Below are the code and all the weights of a small trained network. Each question names an input and a class and asks about switching units off, where a switched-off unit gives its printed mean instead of its output.

import numpy as np


def w(rows, s, z=0):
    codes = np.array(rows[::2]) - 128.0
    scale = np.full(codes.shape[1], s)
    scale[-1] = z or s
    return codes * scale


def f(y):
    return np.maximum(y, 0)


def log_softmax(a):
    a = a - a.max(-1, keepdims=True)
    return a - np.log(np.exp(a).sum(-1, keepdims=True))


def net(x, mask):
    res = np.array(x, float).reshape(1, 4) / 4 @ E
    y = f(res @ A[0][:, :-1].T + A[0][:, -1])
    res = res + np.where(mask, y, B[0][:, -1]) @ B[0][:, :-1]
    return log_softmax(res[-1] @ U[:, :-1].T + U[:, -1])


A, B = {}, {}
E = w([
[173,66,62,204,161,205,162,2,95,119,169,148],'x0',
[144,104,192,119,197,69,162,130,127,104,128,242],'x1',
[231,173,141,158,84,131,167,35,54,221,86,97],'x2',
[161,107,23,113,76,85,149,118,60,106,104,152],'x3',
],0.0094)
A[0] = w([
[180,118,57,140,104,147,134,8,88,126,134,103,159],'n0',
[145,157,148,124,103,124,102,124,116,178,107,94,72],'n1',
[187,128,152,122,143,106,153,95,106,139,107,165,68],'n2',
[148,130,121,110,87,78,142,207,103,123,118,168,149],'n3',
[160,115,130,135,150,144,151,42,131,125,138,155,140],'n4',
[58,124,77,123,99,139,99,226,145,108,129,59,208],'n5',
[107,132,170,136,170,152,114,84,158,111,145,119,241],'n6',
[35,100,69,133,191,162,104,123,175,63,145,180,252],'n7',
[149,130,186,127,167,93,140,150,115,122,124,200,120],'n8',
],0.014,0.0044)
B[0] = w([
[157,148,142,103,194,121,131,88,137,122,37,219,251],'n0',
[109,100,128,136,132,128,141,144,162,94,125,130,167],'n1',
[111,124,109,132,104,145,134,176,152,134,152,127,182],'n2',
[158,144,117,142,179,152,107,67,137,117,64,160,207],'n3',
[139,167,124,119,169,129,102,80,62,123,114,142,197],'n4',
[135,154,150,99,32,124,105,129,248,162,107,61,234],'n5',
[121,69,122,170,114,116,188,167,137,192,93,141,180],'n6',
[119,121,137,130,153,121,172,169,147,21,170,135,249],'n7',
[121,109,112,110,135,154,189,120,201,148,122,185,202],'n8',
],0.015,0.019)
U = w([
[110,191,148,128,11,120,57,207,191,110,119,31,200],'0',
[200,156,111,154,190,141,113,87,119,131,41,200,167],'1',
[99,138,82,152,95,138,59,166,84,167,208,123,5],'2',
[98,74,123,244,129,143,108,186,54,200,177,120,90],'3',
[99,101,131,148,116,152,166,219,221,69,139,142,216],'4',
[140,132,112,185,164,100,100,175,86,2,145,114,39],'5',
],0.0079,0.0029)

Each question gives the input, the list of numbers given to net, and the class t.
The units are the neurons (one row each of A and B). Each row of codes is followed by its name. A weight is (code - 128) times the scale printed after its matrix; where a second scale follows, it is the last column's (A, B and U).
mask holds one flag per neuron, in row order. A switched-off neuron (its flag False) gives its mean, the last column of its row in B, instead of its output. The means were averaged over made-up inputs and are rounded, as every weight is.
A unit's drop is (log p(t) with every unit on - log p(t) with that unit switched off) / (log p(t) with every unit on - log p(t) with every unit switched off).
The circuit of an input: a set's keep is (log p(t) with only the set's units on - log p(t) with every unit switched off) / (log p(t) with every unit on - log p(t) with every unit switched off). Starting from all 9 units, units are removed one at a time, each time the one whose removal leaves the highest keep (on an exact tie, the one counted first), for as long as the keep stays at least 0.8.
units of the circuit, in order: the units of the circuit, biggest drop first
unit that matters most: the unit with the biggest drop
k most important neurons: the k neurons with the biggest drops, biggest first
drop when u is switched off: that unit's drop, to one decimal
input [-7,-1,8,-1], class 0: units of the circuit, in order => [n0]
input [0,-2,4,-7], class 3: 4 most important neurons => [n0; n5; n7; n3]
input [-3,8,8,-3], class 4: 3 most important neurons => [n0; n2; n8]
input [-7,2,6,-6], class 4: 4 most important neurons => [n0; n4; n1; n5]
input [-5,0,5,-3], class 4: 4 most important neurons => [n0; n5; n4; n1]
input [-5,-1,5,-5], class 4: 4 most important neurons => [n5; n0; n1; n4]
input [-2,2,3,-1], class 4: 3 most important neurons => [n0; n4; n3]
input [5,3,0,-8], class 4: 4 most important neurons => [n0; n3; n6; n7]
input [-4,5,3,-4], class 4: 3 most important neurons => [n0; n4; n8]
input [1,-5,-6,-6], class 0: 3 most important neurons => [n5; n0; n8]
input [-1,1,4,-8], class 4: 2 most important neurons => [n0; n3]
input [-7,-7,-8,-6], class 0: drop when n5 is switched off => 0.9
input [-3,-7,5,-5], class 0: drop when n0 is switched off => 0.0
input [-4,-3,-6,1], class 0: unit that matters most => n5
input [1,8,0,-6], class 4: drop when n0 is switched off => 0.1
input [0,1,4,-7], class 3: drop when n7 is switched off => 0.3
